Below is a small trained network, with its code and all its weights. Each question gives an input and a target symbol and asks what happens when units are switched off, that is, made to give their printed mean instead of their output.

import numpy as np


def w(rows, s, z=0):
    codes = np.array(rows[::2]) - 128.0
    scale = np.full(codes.shape[1], s)
    scale[-1] = z or s
    return codes * scale


def norm(h):
    return h / np.sqrt((h * h).mean(-1, keepdims=True) + 1e-5)


def f(y):
    return np.maximum(y, 0)


def softmax(a):
    e = np.exp(a - a.max(-1, keepdims=True))
    return e / e.sum(-1, keepdims=True)


def log_softmax(a):
    a = a - a.max(-1, keepdims=True)
    return a - np.log(np.exp(a).sum(-1, keepdims=True))


def net(x, mask):
    ids = ['ΔΘΛΠΣημφ'.index(c) for c in x.split()]
    T = len(ids)
    res = E[ids] + P[:T]
    u = 0
    for l in range(2):
        r = norm(res)
        for j in range(2):
            rows = slice(2 * j, 2 * j + 2)
            q, k, v = (r @ M[l][rows].T for M in (Q, K, V))
            z = softmax(np.where(np.tri(T) > 0, q @ k.T / 2**0.5, -1e9)) @ v
            o = O[l][rows]
            res = res + np.where(mask[u + j], z, o[:, -1]) @ o[:, :-1]
        u += 2
        y = f(norm(res) @ A[l][:, :-1].T + A[l][:, -1])
        res = res + np.where(mask[u : u + 4], y, B[l][:, -1]) @ B[l][:, :-1]
        u += 4
    return log_softmax(norm(res)[-1] @ U[:, :-1].T + U[:, -1])


Q, K, V, O, A, B = {}, {}, {}, {}, {}, {}
E = w([
[185,115,131,185,109],'Δ',
[136,88,183,92,124],'Θ',
[205,113,125,178,103],'Λ',
[187,96,129,144,103],'Π',
[124,155,170,114,162],'Σ',
[124,175,170,118,166],'η',
[2,122,137,186,75],'μ',
[101,235,60,152,64],'φ',
],0.0099)
P = w([
[199,145,179,144,79],'0',
[176,128,52,253,213],'1',
[178,131,203,120,60],'2',
[171,137,57,154,179],'3',
[160,128,191,97,95],'4',
[151,130,64,140,163],'5',
[144,125,191,87,110],'6',
[104,79,82,137,145],'7',
[130,125,186,84,111],'8',
[99,83,85,122,140],'9',
[122,125,183,71,115],'10',
[85,80,78,111,137],'11',
[133,115,184,67,117],'12',
[120,61,68,99,131],'13',
],0.007)
Q[0] = w([
[64,99,43,191,184],'L0H1',
[115,228,147,113,34],'L0H1',
[144,162,242,66,123],'L0H2',
[130,59,255,158,139],'L0H2',
],0.0063)
K[0] = w([
[254,94,141,216,132],'L0H1',
[63,225,69,175,99],'L0H1',
[54,138,204,80,203],'L0H2',
[107,113,197,142,135],'L0H2',
],0.0072)
V[0] = w([
[126,241,29,26,71],'L0H1',
[101,50,89,188,3],'L0H1',
[118,250,130,169,136],'L0H2',
[190,127,202,136,124],'L0H2',
],0.0051)
O[0] = w([
[128,98,175,107,25,78],'L0H1',
[95,2,126,137,107,142],'L0H1',
[158,57,207,189,157,124],'L0H2',
[113,104,112,87,63,253],'L0H2',
],0.0079,0.0031)
A[0] = w([
[1,48,91,215,81,72],'L0N1',
[119,188,125,135,176,5],'L0N2',
[118,45,231,98,98,135],'L0N3',
[172,195,95,103,142,186],'L0N4',
],0.0057,0.0018)
B[0] = w([
[253,212,38,68,122,198],'L0N1',
[122,174,76,39,83,146],'L0N2',
[86,168,125,228,163,254],'L0N3',
[127,59,162,197,120,189],'L0N4',
],0.0047,0.0036)
Q[1] = w([
[120,118,25,174,158],'L1H1',
[145,111,85,105,214],'L1H1',
[169,55,2,206,165],'L1H2',
[150,28,101,177,119],'L1H2',
],0.0069)
K[1] = w([
[206,112,141,133,149],'L1H1',
[168,106,145,124,222],'L1H1',
[255,80,120,180,179],'L1H2',
[157,63,155,150,117],'L1H2',
],0.0087)
V[1] = w([
[135,154,66,161,109],'L1H1',
[78,174,2,91,149],'L1H1',
[40,126,177,155,210],'L1H2',
[149,252,167,154,113],'L1H2',
],0.0047)
O[1] = w([
[198,106,141,61,32,170],'L1H1',
[41,58,244,165,20,16],'L1H1',
[145,134,163,2,185,2],'L1H2',
[148,32,99,121,97,175],'L1H2',
],0.0041,0.002)
A[1] = w([
[14,182,47,145,100,152],'L1N1',
[195,158,50,224,92,249],'L1N2',
[70,112,65,43,182,12],'L1N3',
[121,138,10,223,254,40],'L1N4',
],0.006,0.0014)
B[1] = w([
[171,39,245,216,212,167],'L1N1',
[66,102,157,16,185,253],'L1N2',
[170,114,23,33,63,166],'L1N3',
[43,253,64,233,62,222],'L1N4',
],0.0054,0.0068)
U = w([
[98,167,92,232,186,179],'Δ',
[66,182,78,97,135,238],'Θ',
[147,128,50,87,108,130],'Λ',
[134,63,62,31,120,3],'Π',
[156,164,170,70,190,38],'Σ',
[166,177,193,99,173,88],'η',
[64,55,186,159,175,123],'μ',
[127,137,196,154,7,143],'φ',
],0.012,0.0026)

Each question gives the input, a string of symbols that net reads in full, and the target symbol t.
The units are the heads (2 rows each of Q, K, V and O) and the neurons (one row each of A and B). Each row of codes is followed by its name. A weight is (code - 128) times the scale printed after its matrix; where a second scale follows, it is the last column's (O, A, B and U).
mask holds one flag per unit, layer by layer, with each layer's heads first. A switched-off unit (its flag False) gives its mean, the last column of its rows in O or B, instead of its output. The means were averaged over made-up inputs and are rounded, as every weight is.
A unit's drop is (log p(t) with every unit on - log p(t) with that unit switched off) / (log p(t) with every unit on - log p(t) with every unit switched off).
The circuit of an input: a set's keep is (log p(t) with only the set's units on - log p(t) with every unit switched off) / (log p(t) with every unit on - log p(t) with every unit switched off). Starting from all 12 units, units are removed one at a time, each time the one whose removal leaves the highest keep (on an exact tie, the one counted first), for as long as the keep stays at least 0.8.
circuit, biggest first: the units of the circuit, biggest drop first
most important unit: the unit with the biggest drop
k most important neurons: the k neurons with the biggest drops, biggest first
top k neurons in layer l: the k neurons of layer l with the biggest drops, biggest first
heads that matter: for each layer, one digit per head in row order, 1 if its drop is at least 0.15 and else 0, layers parted by /
input Θ Θ Θ, target Θ: most important unit : L1H1
input Θ Σ Σ Λ Π Θ φ φ μ Π μ Λ, target Θ: top 2 neurons in layer 0 : (L0N3, L0N1)
input Θ Θ Θ Λ μ Θ Θ μ μ, target μ: heads that matter : 10 / 10
input Θ Π Δ Π, target Θ: circuit, biggest first : (L1N2, L1N4)
input Θ Θ μ Θ Θ Λ Λ Θ Π, target Π: 3 most important neurons : (L1N4, L1N1, L0N4)
input μ Θ η, target μ: heads that matter : 10 / 00
input Δ η Λ Π Π Δ, target Θ: 4 most important neurons : (L1N2, L1N1, L1N4, L0N3)
input φ μ Θ φ μ Π, target Δ: top 2 neurons in layer 1 : (L1N4, L1N3)
input Δ Θ φ Π Θ Θ Π, target Π: circuit, biggest first : (L1N4, L0H2)
input μ Θ φ Θ η Σ φ Δ Θ Σ Π η Π, target Σ: 2 most important neurons : (L1N4, L1N3)
input φ Δ φ φ Δ Θ Θ Λ φ Λ Π η Θ Π, target Θ: top 2 neurons in layer 1 : (L1N4, L1N1)
input φ φ φ Λ Σ Θ η Θ, target Θ: heads that matter : 01 / 00
input φ φ Σ Σ Θ φ Λ η Π, target η: heads that matter : 11 / 10
input η Δ Δ Θ, target Δ: heads that matter : 00 / 00
input Θ Π Λ, target Π: top 3 neurons in layer 1 : (L1N2, L1N4, L1N1)
input Π Θ Σ Σ Θ η Π, target η: circuit, biggest first : (L0H1)
input φ φ Θ Θ φ φ Θ Θ Θ Θ φ μ μ, target φ: heads that matter : 10 / 00
input Λ η Λ, target η: circuit, biggest first : (L0H1, L1N2)
input Π Δ Θ, target Π: 2 most important neurons : (L1N4, L0N4)
input Π φ φ η Θ μ Π, target μ: top 3 neurons in layer 1 : (L1N4, L1N3, L1N2)
input Θ μ Σ Θ η Θ Σ Π, target Δ: circuit, biggest first : (L1N1, L1H2, L0H2)
input φ η η φ φ Π Θ Θ Θ Σ φ φ η, target φ: circuit, biggest first : (L0H1)
input Λ Π Π φ Θ Π Θ φ Θ Σ, target Δ: top 3 neurons in layer 1 : (L1N1, L1N2, L1N4)
input Θ Π Λ μ μ φ φ Θ Σ Σ μ Θ Σ, target μ: circuit, biggest first : (L0N1, L1H1)
